[128 = 0]
0 [145 109 149 133 101 141 128 119 129 133 103 137 130 125 133 148 130 138
 146 145 127  86 129 153 122 124 143 129 120 119 171 132 123 119 135 145
 125 149 120 123  88 124 149 143 109 188 120 116 131]
1 [156 118 148 163 106 134 167  96 173 126  49 160  94 109 139 175 109 138
 134 162  84  77 146 211 134 134 161 142  97 119 182 144 156 142 104 187
 127 162 115 138  29 110 138 183  90 255 155 161 122]
2 [150 120 135 131 107 115 128 146 124 105 127 111 140 101 111 150 121 139
 145 135 116 139 120 127 128 122 145 142 124 114 156 145 113 114 144 137
 132 109 135 104 104 140 136 135 130 101 131 105 129]
3 [144  76 138 120 149 167 151 107 118  50  61 135 132 119 107 109 151  87
 163 172 147  36 125  96 150 114 174 147 129 120 209  86 146 104 121 189
 123 192 151 180  20 114 145 185 116 255  94  80 126]
4 [151 134 134 116 108 123 123 136 122 140 136 120 123 121 119 134 123 150
 120 139 117 144 126 152 121 114 121 119 102 134 166 172 117 122 138 130
 137 128 126 101 132 108 149 143 127  57 135 123 131] : 2 0 1
5 [126 117 125 135 113 170 138 109 139  98  94 122 107 124 104 139 114 118
 146 139 100  81 121 158 130 130 146 147  97 122 174 145 118 107  99 152
 132 142 121 128  94 102 143 148 140 181 119 103 140] : 0 2 4
6 [153 123 120 132 153 139 139 134 150 158 122 116 146 114 131 136 167  94
 133 131 132  87 112 141 127  94 138 136 120 123 152 135 127 118 188 132
 148 138 123 150  95 118 140 135  71 124 104 134 146] : 0 2 4
7 [127 129 126 122  68 158 141 116 108  28  83 109 110 115 117 130 113 167
 149 149 117 103 130 136 139 147 138 132 119 122 187 152  94 130  68 162
 111 157 129 118  90 118 120 166 178 155 101 109 137] : 5 0 2
8 [142 102 136 122 114 197 155 102 152  66  46 133 116 130 118 141 149  97
 160 146 129  70 138 180 138 126 167 146 112 111 171 102 144 110  79 204
  85 187 120 169  13 109 125 150 141 255 119 117 152] : 3 5 1
9 [116 125 127 120 129 105 103 140 149 169 163 134 156 125 135 180 128 135
 100 116 114 151 139 160 117 123 112 131 131 136 110 167 133 126 177 108
 131 102 104  82 183 129 134  99  90  32 158 132 124] : 4 2 6
10 [142 139 127 139 137 109 126 125 150 143 123 120 148 108 122 149 130 128
 119 146 115 144 138 179 125 112 115 136  85 113 163 175 101 136 172 108
 131 100 126 102 129 126 140 135  93  16 120 159 135] : 4 9 2
11 [132 130 143 112 134  93 106 127 143 171 139 123 148 118 125 166 131 126
 111 133 135 106 119 167 108 111 134 119 134 126 139 140 122 132 193 120
 128 105 120 117 168 110 144 102  86  16 133 154 127] : 9 10 4
12 [137 108 114 112 140 178 148 112 106  67 129 131 144 133  99 108 167 103
 142 141 141  91 118  95 122  97 156 147 150 122 169 109 114 110 144 162
 139 158 122 146  75 116 124 128 113 185 106  98 140] : 0 5 6
13 [132 112 115 127 144 123 126 135 118 149 113 128 144 115 119 150 139 126
 134 147 118 105 135 147 132 132 139 124 116 111 155 146 123 120 158 133
 123 145 122 120  90 111 122 138  90  39 135 102 147] : 4 2 10
14 [124 128 112 124 123 126 107 140 118 159 162 114 164 117 104 141 131 138
 141 143 123  98 114 114 112 102 119 125 123 131 168 139 109 141 176 105
 122 130 119 103 132 109 147 148 109  59 125 126 125] : 4 13 11
15 [140 100 132 114 118 145 136 133 112 106 132 120 127 164 109 130 169 119
 155 143 134  68 127 122 119 123 149 142 137 124 157 101 139 113 116 138
 140 152 123 146  79 124 160 116 116 179 130  79 142] : 12 0 5
16 [138 146 123 140 160 117 122 114 141 141 111 134 141 101  80 160 143 130
 138 156 118 137 144 162 121 121 108 136 126 129 161 152 112 108 158 166
 123 131 130 120  81 118 161 169  89  99 124 121 128] : 13 2 4
17 [140 120 145 114 101 141 145 123 128 153 115 115 128 135 121 156 153 114
 130 148 123  92 114 149 114 115 151 141 128 118 162 127 135 134 145 134
 129 146 127 135  86 127 142 135 110 160 132 119 125] : 0 15 6
18 [149 120 119 141 175 159 173  96 152 100  61 164 129  92  97 128 179  84
 175 161 118  85 135 137 136  86 152 170 132 109 200 107 145 110 145 204
 110 194 135 185   1 117 145 230  94 255  95 112 129] : 3 8 12
19 [146 124 141 141 103 167 174 101 167  76  41 149 110 110 110 143 151 106
 168 167 104  64 152 159 143 129 164 152  96 112 190 106 153 104  86 204
  97 186 139 152   1 113 134 188 125 255 107 113 133] : 8 18 3
20 [121 139 120 103 120 120 111 128  94 123 119 108 133 129 114 140 119 135
 118 132 110 132 118 128 134 144 109 124 106 115 144 183  84 122 140 113
 121 101 122  94 150 127 142 140 133  28 124 126 129] : 4 10 14
21 [126 144 105  97 171 112 103 139  99 143 165 112 170 113  99 120 135 137
 115 121 122 125 134  99 126  89 132 134 131 115 152 159  74 108 217 102
 135 108 137 114 164 139 158 116 121  29 106 113 135] : 14 20 11
22 [141 108 121 110 147 134 133 124 104 136 146 137 171 130 132 149 169 107
 134 143 126  95 143 142 129  98 145 147 140 133 146 113 120 116 154 134
 147 136 106 160  79 146 132 121  96 126 119 102 133] : 6 17 15
23 [131 158 123 147 125 103 132 138 125 143 118 119 136 104 121 151 124 138
 108 131 107 122 125 162 137 122 129 139 104 110 183 165 119 135 153 126
 121 120 117 110  95 116 156 162 120  64 103 131 117] : 4 10 13
24 [118 145 125 135 104 101 131 140 121 144 113 114 114 119 121 153 105 124
 116 129 117 128 117 151 129 142 110 110  92 127 174 173 136 129 145 121
 133 127 128 100 132 121 153 131 102  56 139 145 131] : 4 23 20
25 [120  94 126 118 129 160 152 110 120 104 113 133 144 133  92 105 161  94
 178 144 147  69 137 100 134 114 162 156 146 110 159 104 133  98 125 174
 119 164 125 166  55 123 149 135 120 241 124  98 124] : 12 15 3
26 [109 105 139 108  90 166 131 130  89  82 129 117 153 162 114 119 148  90
 163 160 150  60 134  72 106 118 157 133 154 118 130  84 129 112  95 126
 119 147 125 162  93 148 147  83 136 200 136  91 147] : 15 25 12
27 [134 116 124 128 126 159 132 135 105 144 139 120 160 125  96 128 160 129
 149 147 130  91 133  94 124 105 122 157 138 118 144 118 124 107 162 156
 128 135 134 155  64 128 145 117 109 130 126 102 163] : 22 15 17
28 [123 182 143 170 119  98 127 138 161 203 116 143 125  96 154 180 117 173
 102 110  91 173 142 255  97 129 118 114  82 132  82 216 137 152 120 133
 145  86 118  74 140 125 112 149  56   1 155 167 152] : 10 9 24
29 [127 125 149 148  93 152 147 110 142 104  55 129 124 119 137 133 149 128
 143 141 106  79 129 166 135 132 139 139 105 129 166 124 125 135 125 158
 126 166 104 125  49 109 144 143 107 255 133 131 132] : 0 5 1
30 [137  99 134 139 125 155 153 117 147  68  84 125 134 130  85 109 151 106
 153 161 126  57 137 123 133 112 148 142 129 112 173  97 128  94 126 176
  93 189 128 169  20 116 129 146 109 252  96  95 137] : 25 3 8
31 [108 161 111 137 158 102 117 140 148 197 148 130 152  88 115 173 129 148
 129 131 121 149 134 194 108 103 116 123 114 130 119 193 126 129 169  95
 137 100 123  90 142 146 150 145  74   1 143 153 116] : 10 9 11
32 [147 117 133 136 130 149 153 137 131 104 117 124 137 145 112 124 163 102
 148 153 134  72 124 129 119 107 150 133 150 120 168 109 132 113 146 162
 126 157 126 161  66 122 140 120 113 192 124  98 127] : 15 12 25
33 [120 156 135 134 109  89 117 148 166 183 135 142 128 110 106 177 122 139
 108 138 111 128 129 204  99 126 120 130 108 125 159 191 130 138 166 119
 115  87 137 103 114 114 142 155  89  26 122 138 123] : 10 31 23
34 [138 160 134  96  79 107 112 139 127 164 112 107 134 122 131 160 112 152
 124 120 105 118 134 178 103 151 116 123  82 139 151 172 130 118 121 138
 131  87 114  84 142 131 132 117 105  23 154 136 131] : 24 4 20
35 [144 165 118 147 131  98 110 163 156 206 195 128 175 127 125 155 131 163
 108 118  98 166 131 204 111 126 107 105 113 135 105 185 133 144 155  75
 157  61 144  79 162 137 127 102  83   1 148 158 119] : 31 9 33
36 [168 139  94 140 229 120 133 102 106 113 100 121 176  89  61  97 178 142
 145 147 126 139 109 103 134  94 110 137 127  90 188 178  51 108 212 153
 165 146 142 135  85 113 159 187  79  45  76  90 134] : 16 21 13
37 [133 105 152 123  69 158 147 142 125  86  85 120 106 129 125 143 132 115
 160 135 104  74 134 116 136 142 152 150 135 113 145 114 141 104  81 172
  93 153 114 133  91 127 136 115 143 190 133  93 138] : 5 15 0
38 [127 127 133 148 118  99 113 144 153 156 103 107 126 126 128 149 148 123
 139 130 102 123 118 174 123 114 127 124  98 128 177 151 132 129 180 127
 126 128 132 107 102 107 136 153 121 115 135 130 131] : 23 24 4
39 [127 118 128 126 126 162 138 116 124  79  74 135 139 131 101 140 159 103
 160 165 134  76 119 132 135 115 161 137 125 117 179  88 135 117 118 184
 136 182 126 179  13 104 142 151 140 239 102 115 125] : 30 25 3
40 [144 112 103 125 109 158 156 116 104 107 116 131 142 134  97 105 145 110
 156 159 135  74 111 127 146  93 126 134 158 107 174 123 112  98 138 164
 134 150 127 168  43 125 143 145 118 212 113 100 111] : 32 25 12
41 [150 120 121 150 121 118 115 117 154 133 101 124 145 104 114 150 154 130
 131 165 113  81 129 168 119 114 138 125 125 133 176 139 118 125 151 147
 124 129 143 101  90 135 155 144 101 142 140 111 112] : 0 17 38
42 [133 100 135 107 119 172 144 130 121 117 100 117 145 125 110 115 153 113
 151 154 139  83 108 118 144 118 134 148 155 108 163 118 121 108 124 155
 127 167 138 166  46 110 140 125 119 212 123 106 141] : 40 32 25
43 [142 103 131 139  99 185 159  83 111  58  73 116 120 106  98 114 147 102
 170 160 125  48 140 107 138 118 150 157 132 116 185 107 120 103 105 179
 113 165 125 176  46  99 139 141 132 254 108  94 130] : 30 39 25
44 [145 127 123 124 131 115 139 118 155 133 101 128 116 112 114 158 145 123
 140 129 102  81 110 159 118 118 132 140 109 116 177 149 127 113 156 143
 127 136 131 126  81 114 137 164  84 149 121 130 132] : 41 17 0
45 [146  99 110 152 138 153 130 102 111  98 117 135 146 136  93 115 159 102
 144 144 129  91 118 139 152 119 156 138 140 109 175 130 127 118 141 175
 131 142 132 138  39 122 143 138 117 156 112 109 132] : 32 40 12
46 [141 159 130 134 140  81 112 128 147 174 141 127 160 105 125 152 136 146
 103 135 100 171 125 200 118 109 121 112  81 135 124 190 106 144 166 109
 158 101 132  86 125 126 130 139  75   1 131 132 130] : 31 10 33
47 [120 142 123 119 116  94 128 147 131 162 136 111 143 107 133 144 129 140
 104 119 116 120 116 143 121 118 124 107  91 118 152 180 120 133 162 116
 150  92 119 106 142 133 129 135 104  34 137 149 128] : 24 10 4
48 [134 122 117 112 131 146 128 143  98 138 135 131 163 130 104 146 174 126
 145 132 144 101 123 140 100 100 133 126 132 107 121 123 124 119 156 123
 128 125 114 135  98 124 148 122 110 151 108 114 137] : 22 27 17
49 [131 109 134 113 120 150 127 129 115 110 113 126 133 149 104 129 163 114
 151 151 118  89 117 133 136 115 135 138 127 122 169 114 109 104 113 129
 132 135 134 149 102 121 138 117 144 164 120 100 138] : 15 32 17
50 [148  99 112 133 158 139 162 111 108  79 102 118 147 126  98  92 188 108
 144 141 134  76 126 115 141  98 155 142 143 115 181 107  95 108 171 164
 135 163 139 183  53 115 124 155 107 158  81 104 123] : 12 45 32
51 [139 122 148 138 118 154 146 120 111 116  93 130 139 115 103 135 147 109
 156 138 117 110 113 151 130 122 148 139 117 123 156 133 143 120 152 151
 134 114 124 139  81 114 139 141 102 156 122 111 128] : 17 0 44
52 [131 104 136 136 130 164 136 115 144 130 114 134 137 117 115 136 163 106
 135 153 139  84 123 150 140 105 148 146 131 123 149  89 152 120 156 148
 120 146 130 133  63 119 150 130 109 172 149 117 138] : 32 17 51
53 [143  97 108 118 139 179 145 107  89  88 107 111 153 129  96 117 175 100
 143 127 114  76 132 117 135  89 129 137 157 111 176 111 114 117 126 158
 128 168 136 167  54 122 158 135 112 186 112 101 134] : 12 40 42
54 [138 156 122 132 164  89 106 113 152 191 142 143 159  87 113 171 133 146
 110 140 100 136 134 193 112 123 124 114 105 131 167 172 120 126 191 107
 151 106 135 101 132 129 143 133  71   1 132 140 130] : 46 31 10
55 [137 132 118 108 148 123  99 108 113 171 157 122 175 107  86 158 164 125
 131 124 139 135 127 118 120 110 141 121 139 126 149 154 121 116 207  91
 139 109 136 132 130 122 160 120  91  24 125 100 131] : 21 14 11
56 [139 145 124 132 128 106 117 127 162 148 108 142 156  97 122 165 129 124
 134 152 101 133 121 172 124 113 119 122  87 105 175 168 115 123 158 131
 125 114 127 101  77 117 137 144  98  69 118 143 134] : 23 10 38
57 [128 156 110 124 140  91 107 162 151 182 143 123 161  94 138 135 133 132
 119 120 133 136 136 169 103 105 106 129 116 118 139 171 126 129 167 115
 133  97 118  98 146 128 126 129  96   1 134 145 147] : 47 31 10
58 [144 124 122 147 149 121 117 128 112 119 113 118 144 117 104 161 136 141
 127 127 102 110 112 132 113 110 128 138 121 122 147 152 107 113 156 130
 133 116 128 114 110 116 135 127 110  54 110 115 128] : 13 2 23
59 [125 109 134 127  98 164 137 135 119 108 108 112 141 154 120 139 163 119
 126 135 135  81 116 125 112 125 144 139 127 118 152 126 132 121 103 132
 112 126 124 166  82 123 140 112 126 138 122 108 136] : 49 15 17
60 [151  98 128 136 201 172 157 110 130 111 121 135 172 108  76 113 176 107
 164 158 141  99 124 137 141  92 124 153 132 118 179 109 116 106 158 181
 135 159 135 166  27 103 168 180  86 180  86 123 130] : 50 45 53
61 [114 147 141 148  62  99 113 136 142 160 113 126 127 125 129 155 102 132
 114 138  99 116 135 183 120 143 133 123 100 116 162 165 143 144 129 123
 118  86 132  86 122 117 132 129 130  26 145 140 138] : 34 24 33
62 [141 117 138 127 134 143 126 112 126 137 123 130 120 124 101 166 133 132
 136 133 121 103 111 148 131 123 133 131 138 111 181 141 130 124 148 135
 136 133 122 132  73 116 142 133 101 185 116 107 131] : 0 17 51
63 [154 103 141 125  95 192 167  98 103  75  85 130 116 144 117 103 145 105
 150 162 128  58 118 138 153 130 148 121 112 105 189  96 133 115 105 173
 122 181 128 149  34 127 152 137 149 255 116 102 147] : 43 39 30
64 [135 125 121 124 139  89 116 127 115 146 153  98 165 107  92 150 149 115
 143 144 120 138 107 144 115 116 132 140 129 133 168 148 100 123 184 104
 129 113 131 120 138 128 151 144  99  21 125 120 127] : 55 14 58
65 [115 142 107 115 154  95 105 133 133 196 178 121 149 117  99 136 111 145
 113 112 133 159 117 187 109 104 121 125  97 127 101 191 107 126 198 101
 156  76 126  99 162 132 131 130  59   1 133 150 130] : 31 46 57
66 [141 110 135 115 134 142 154 127 131 105 124 116 136 137 121 106 150 110
 152 135 131  98 136 123 124 107 144 150 123 128 170 128 121 108 127 145
 136 156 130 136  56 100 142 133 113 149 139  98 140] : 32 15 49
67 [109  94 134 104  64 149 134 139 123 114 122 104 126 146 106 172 146 111
 142 121 127  66 149 145 116 144 150 133 135 136 146 100 122 110  96 140
  98 148 114 143  85 135 144 100 140 144 138 103 140] : 59 37 15
68 [147 108 125 147 191 152 157  88 146 110  95 158 144  82  88 147 167  98
 165 156 120 104 125 138 126 102 145 146 131 118 191 114 116 108 175 189
 146 174 145 160   1 100 140 194  65 194  78 104 117] : 60 18 50
69 [154  89 131 120 169 169 160 103  95  41  87 128 135 121  79 106 181  84
 163 145 149  88 128  98 141 107 140 142 116 118 206  91 111  98 147 166
 126 231 130 170  55 120 154 182 124 247  97 110 124] : 3 30 39
70 [112 162 144 119 111 106 102 138 147 201 172 118 166 119 148 146 124 149
 111 115 117 133 128 183 114 118 101 116 122 123  98 175 126 131 155  76
 135  86 132  77 184 146 136 101  93   1 169 150 126] : 35 9 57
71 [148 141 112 130 163 119 123 114 128 128 123 117 135 115 102 140 141 136
 122 132 113 137 126 117 127 121 117 124 106 123 184 166  88 120 160 140
 146 136 140 109 100 107 144 170 100  69  93 112 111] : 58 23 16
72 [105 121 138 124  79 118 110 148 171 177 130 130 129 138 142 185  99 131
 107 141 105 103 146 212 102 130 149 129  92 154 137 147 142 129 134 123
 103  89 114 105 132 126 126 114 105 101 169 142 121] : 61 34 33
73 [153 127 125 130 133 137 150 130 111 112 114 135 133 111  96 113 167 117
 130 145 123  97 125 125 142 108 143 124 139 120 177 140 109 102 152 159
 124 175 141 151  67 122 128 168  97 129  87 107 122] : 50 45 66
74 [124 130 140 118  97 108 119 138 126 156 126 108 134 111 130 163 120 126
 120 132 102  95 130 151 104 128 126 116 127 127 166 167 114 119 155 124
 136 106 118 114 108 123 152 111 131  74 142 126 123] : 24 4 47
75 [122 156 135 115 148  95 126 148 135 224 190 136 177 132 144 148 134 135
 105 111 116 151 125 188 126 126 118 100 108 131 106 168 127 150 192  63
 134  92 128 105 198 126 128  91  84   1 150 163 144] : 70 35 65
76 [126 143 132 110 111  99 113 155 146 157 129 121 144 116 110 149 118 142
 117 127  99 137 134 170 123 143 127 115  97 126 158 168  98 123 156 113
 143  81 110 110 134 129 132 132 126   1 152 152 141] : 47 10 34
77 [131 115 131 118 114 156 144 119 121  99 101 130 137 129  97 122 150 105
 138 158 129  76 141 118 124 115 148 139 133 105 172 112 112 119 153 162
 121 138 119 161  69 120 138 145 120 201  93 116 152] : 32 42 12
78 [133 104 147 133 140 150 150 111  99  94  95 127 123 123  94 118 145 102
 143 152 133  87 136 107 138 106 156 139 140 103 173 120 103 128 111 165
 121 158 134 151  69 108 152 147 119 205 113 117 136] : 77 42 53
79 [137  95 140 130  94 173 160 104 106  50  75 131 101 133 119 111 145  91
 169 168 116  54 125 114 147 116 147 156 131 126 190  87 132 108  95 179
 100 178 128 188  34 107 129 167 158 255  96 104 125] : 43 63 39
80 [128 133 120 130 125 115 126 133 146 160 118 127 137  95 112 153 134 135
 124 139 107 120 135 179 111 115 120 119 106 138 167 181 106 135 143 116
 140 114 136 118 132 130 133 150  92  36 145 135 114] : 10 47 4
81 [141 117  86 120 188 141 142 122  65  99 125 129 154  96  91  97 175 107
 152 142 148 112 108 102 147 108 130 145 121  98 207 152  70 121 197 164
 148 152 138 142  96 135 157 150 125  93  79 106 132] : 36 73 50
82 [123 158 142 166  94 127 114 131 172 138  92 136 129 101 131 171 117 136
 120 147  90 133 125 200 131 122 121 127  92 121 181 175 141 134 158 131
 112 119 114  93  87 113 126 175  81 118 129 153 127] : 56 38 23
83 [118 131 135 110  47 123 130 121 122 170 119 107 116 133 130 149 103 135
 138 130 115  85 139 158 103 137 135 137 119 120 146 133 133 139 110 113
 109 110 114 121 126 130 132 111 137 108 128 144 120] : 74 72 61
84 [138 150 120 136 119  92 123 130 137 165 118 132 122 109 113 168 116 142
 103 136  99 161 126 200 123 126 115 126  76 136 172 184 100 126 163 129
 139  92 116  85 119 124 139 162  89   7 115 147 133] : 10 33 46
85 [124 142 137 142 108 142 135 116 152 127  66 134 126 116 135 174 123 113
 134 146  89  88 141 177 115 114 154 129 110 118 171 152 149 121 100 187
 111 138 129 126  34 120 124 153  94 203 139 135 122] : 29 1 0
86 [114 160 128 121 108  85 126 140 119 146 135  93 143 122 120 151 109 161
  94 135 113 139 142 161 120 124 100 110 120 133 134 179  87 126 145 112
 135  91 122  89 159 136 124 124 115   6 134 138 135] : 76 47 20
87 [143 138 117 123 104 124 128 124 118 127 142 109 138 117 106 143 125 131
 141 131 126 101 133 136 122 109 131 128 101 130 160 134 111 117 156 123
 133 117 117 114  98 126 135 132 106  98 126 120 130] : 2 58 74
88 [125 125 124 123 150 109 116 131 151 150 138 131 157 103 105 160 129 127
 127 142 130 123 127 166 100 112 121 128  89 110 157 136 116 118 175 115
 124 104 131 111 143 124 145 131  83  35 125 146 127] : 10 11 80
89 [176 103  66 137 255 121 158  78 114 131 161 145 221  87  55  91 229  95
 165 162 133 145 124  95 158  40 124 132 139 101 191 134 102  94 255 164
 173 154 153 168  34 106 171 168  25 113  41  91 134] : 36 60 81
90 [153  93 142 137 148 140 139 119 115 104 125 138 156 137  95 130 182  93
 150 139 147  67 134 129 129 116 150 146 166  77 157 111 121 114 131 159
 123 173 120 167  71 130 156 123 111 217 134  97 148] : 32 25 42
91 [160 165 113 141 182  82 121 132 188 197 117 120 170  91 119 174 127 142
 112 146 119 142 126 203 110  89 116 134  89 135 174 194 111 120 192 118
 146 117 118  84 115 139 133 175  50   5 144 133 144] : 54 46 31
92 [145 130 121 143 145 159 157 112 113 103 113 145 135 116 107 130 173 107
 144 164 131  67 129 126 127 116 154 136 123 125 164 119 104 108 146 156
 134 158 135 133  67 130 147 147 115 150  98 111 129] : 73 45 32
93 [132 106 142 127  62 145 153 117 118 101  94 130 143 147 112 146 117 120
 143 142 115  56 138 139 118 124 139 138 144 102 150 109 149 112 122 152
 115 132 129 143  77 116 130 113 126 214 153 107 128] : 37 0 32
94 [123 121 121 100 138 101 113 144 126 151 158 105 141 124 104 165 141 140
 122 135 121 112 123 138 119 114 100 136 121 122 148 159  92 120 157 103
 123 110 138  99 150 139 140 134 122  26 130 108 128] : 64 20 14
95 [144 153  86 148 211 115 133  99 149 130 130 138 166  93  84 128 166 104
 134 152 121 148 112 160 144 103 109 140 116 116 167 153 102 106 193 157
 159 160 148 142  77 124 164 194  66  95  94 110 149] : 16 36 71
